Below are the code and all the weights of a small trained network. Each question names an input and a class and asks about switching units off, where a switched-off unit gives its printed mean instead of its output.

import numpy as np


def w(rows, s, z=0):
    codes = np.array(rows[::2]) - 128.0
    scale = np.full(codes.shape[1], s)
    scale[-1] = z or s
    return codes * scale


def f(y):
    return np.maximum(y, 0)


def log_softmax(a):
    a = a - a.max(-1, keepdims=True)
    return a - np.log(np.exp(a).sum(-1, keepdims=True))


def net(x, mask):
    res = np.array(x, float).reshape(1, 3) / 4 @ E
    y = f(res @ A[0][:, :-1].T + A[0][:, -1])
    res = res + np.where(mask, y, B[0][:, -1]) @ B[0][:, :-1]
    return log_softmax(res[-1] @ U[:, :-1].T + U[:, -1])


A, B = {}, {}
E = w([
[250,141,147,158,99],'x0',
[156,56,144,164,158],'x1',
[138,183,72,238,184],'x2',
],0.013)
A[0] = w([
[134,174,69,132,191,155],'neuron 0',
[107,102,130,72,119,44],'neuron 1',
[136,71,107,165,181,32],'neuron 2',
[192,154,165,174,130,60],'neuron 3',
[132,193,81,131,82,83],'neuron 4',
[198,114,100,142,106,33],'neuron 5',
[29,78,50,139,85,53],'neuron 6',
[50,112,80,95,187,104],'neuron 7',
[83,181,150,100,205,59],'neuron 8',
[96,204,157,93,62,127],'neuron 9',
[69,204,113,123,87,79],'neuron 10',
[183,143,197,109,50,124],'neuron 11',
[187,132,131,132,28,165],'neuron 12',
[85,213,81,188,91,49],'neuron 13',
[140,42,101,133,204,73],'neuron 14',
[42,132,132,169,89,30],'neuron 15',
[154,51,124,107,227,89],'neuron 16',
[160,48,169,17,125,166],'neuron 17',
[152,156,116,159,165,12],'neuron 18',
[126,208,6,89,99,87],'neuron 19',
[121,201,131,96,132,49],'neuron 20',
[71,93,156,146,196,71],'neuron 21',
[98,79,225,59,100,110],'neuron 22',
[31,68,124,121,139,26],'neuron 23',
[35,118,117,99,112,105],'neuron 24',
[95,90,207,191,131,168],'neuron 25',
[93,140,135,204,182,2],'neuron 26',
[108,229,134,110,96,61],'neuron 27',
[170,33,115,168,206,153],'neuron 28',
[131,122,53,169,175,54],'neuron 29',
[129,77,154,171,140,40],'neuron 30',
[179,154,51,220,163,115],'neuron 31',
[121,178,51,173,196,133],'neuron 32',
],0.011,0.0047)
B[0] = w([
[14,36,86,115,127,202],'neuron 0',
[120,63,81,168,124,168],'neuron 1',
[133,75,153,123,153,164],'neuron 2',
[175,249,201,234,85,187],'neuron 3',
[226,200,247,77,219,172],'neuron 4',
[169,197,133,166,73,171],'neuron 5',
[176,201,157,164,50,197],'neuron 6',
[171,199,172,207,105,212],'neuron 7',
[184,133,143,193,86,171],'neuron 8',
[168,85,171,39,215,193],'neuron 9',
[143,94,183,129,169,185],'neuron 10',
[98,185,93,215,94,214],'neuron 11',
[101,199,118,203,93,211],'neuron 12',
[123,84,85,128,149,203],'neuron 13',
[219,161,184,56,196,174],'neuron 14',
[196,174,143,191,83,166],'neuron 15',
[197,167,187,83,222,175],'neuron 16',
[71,56,20,133,182,252],'neuron 17',
[145,55,63,143,82,161],'neuron 18',
[196,108,180,48,194,198],'neuron 19',
[229,71,185,72,186,157],'neuron 20',
[234,200,191,189,72,178],'neuron 21',
[45,2,77,140,136,232],'neuron 22',
[175,170,171,186,37,196],'neuron 23',
[118,174,124,199,103,205],'neuron 24',
[164,219,193,57,180,171],'neuron 25',
[160,44,26,141,101,185],'neuron 26',
[225,110,188,30,190,180],'neuron 27',
[127,176,179,30,207,209],'neuron 28',
[149,64,42,156,164,189],'neuron 29',
[237,98,149,99,211,152],'neuron 30',
[62,59,64,147,117,250],'neuron 31',
[38,89,26,167,160,237],'neuron 32',
],0.0061,0.012)
U = w([
[95,55,47,129,113,70],'0',
[203,133,203,46,248,56],'1',
[167,194,146,227,18,2],'2',
[96,144,122,126,154,192],'3',
],0.011,0.0048)

Each question gives the input, the list of numbers given to net, and the class t.
The units are the neurons (one row each of A and B). Each row of codes is followed by its name. A weight is (code - 128) times the scale printed after its matrix; where a second scale follows, it is the last column's (A, B and U).
mask holds one flag per neuron, in row order. A switched-off neuron (its flag False) gives its mean, the last column of its row in B, instead of its output. The means were averaged over made-up inputs and are rounded, as every weight is.
A unit's drop is (log p(t) with every unit on - log p(t) with that unit switched off) / (log p(t) with every unit on - log p(t) with every unit switched off).
The circuit of an input: a set's keep is (log p(t) with only the set's units on - log p(t) with every unit switched off) / (log p(t) with every unit on - log p(t) with every unit switched off). Starting from the 12 units with the biggest drops (on a tie, the unit counted first), units are removed one at a time, each time the one whose removal leaves the highest keep (on an exact tie, the one counted first), for as long as the keep stays at least 0.8.
circuit, biggest first: the units of the circuit, biggest drop first
unit that matters most: the unit with the biggest drop
top k neurons: the k neurons with the biggest drops, biggest first
drop of u: that unit's drop, to one decimal
input [-5,7,-6], class 1: unit that matters most -> neuron 16
input [-4,-7,8], class 0: top 2 neurons -> neuron 32; neuron 0
input [-7,2,6], class 2: top 2 neurons -> neuron 21; neuron 7
input [-8,-1,-7], class 2: circuit, biggest first -> neuron 23; neuron 6
input [6,-7,5], class 1: top 2 neurons -> neuron 4; neuron 19
input [6,-1,-5], class 2: top 3 neurons -> neuron 12; neuron 11; neuron 32
input [2,-8,-8], class 0: top 3 neurons -> neuron 22; neuron 17; neuron 11
input [7,6,-2], class 2: top 3 neurons -> neuron 11; neuron 3; neuron 12
input [4,5,-6], class 0: top 2 neurons -> neuron 17; neuron 22
input [5,-5,-2], class 1: top 2 neurons -> neuron 9; neuron 23
input [4,6,8], class 0: drop of neuron 31 -> 0.3
input [-5,4,-1], class 2: drop of neuron 23 -> 0.2
input [-1,5,-2], class 1: drop of neuron 13 -> 0.0
input [5,-5,-5], class 0: circuit, biggest first -> neuron 17
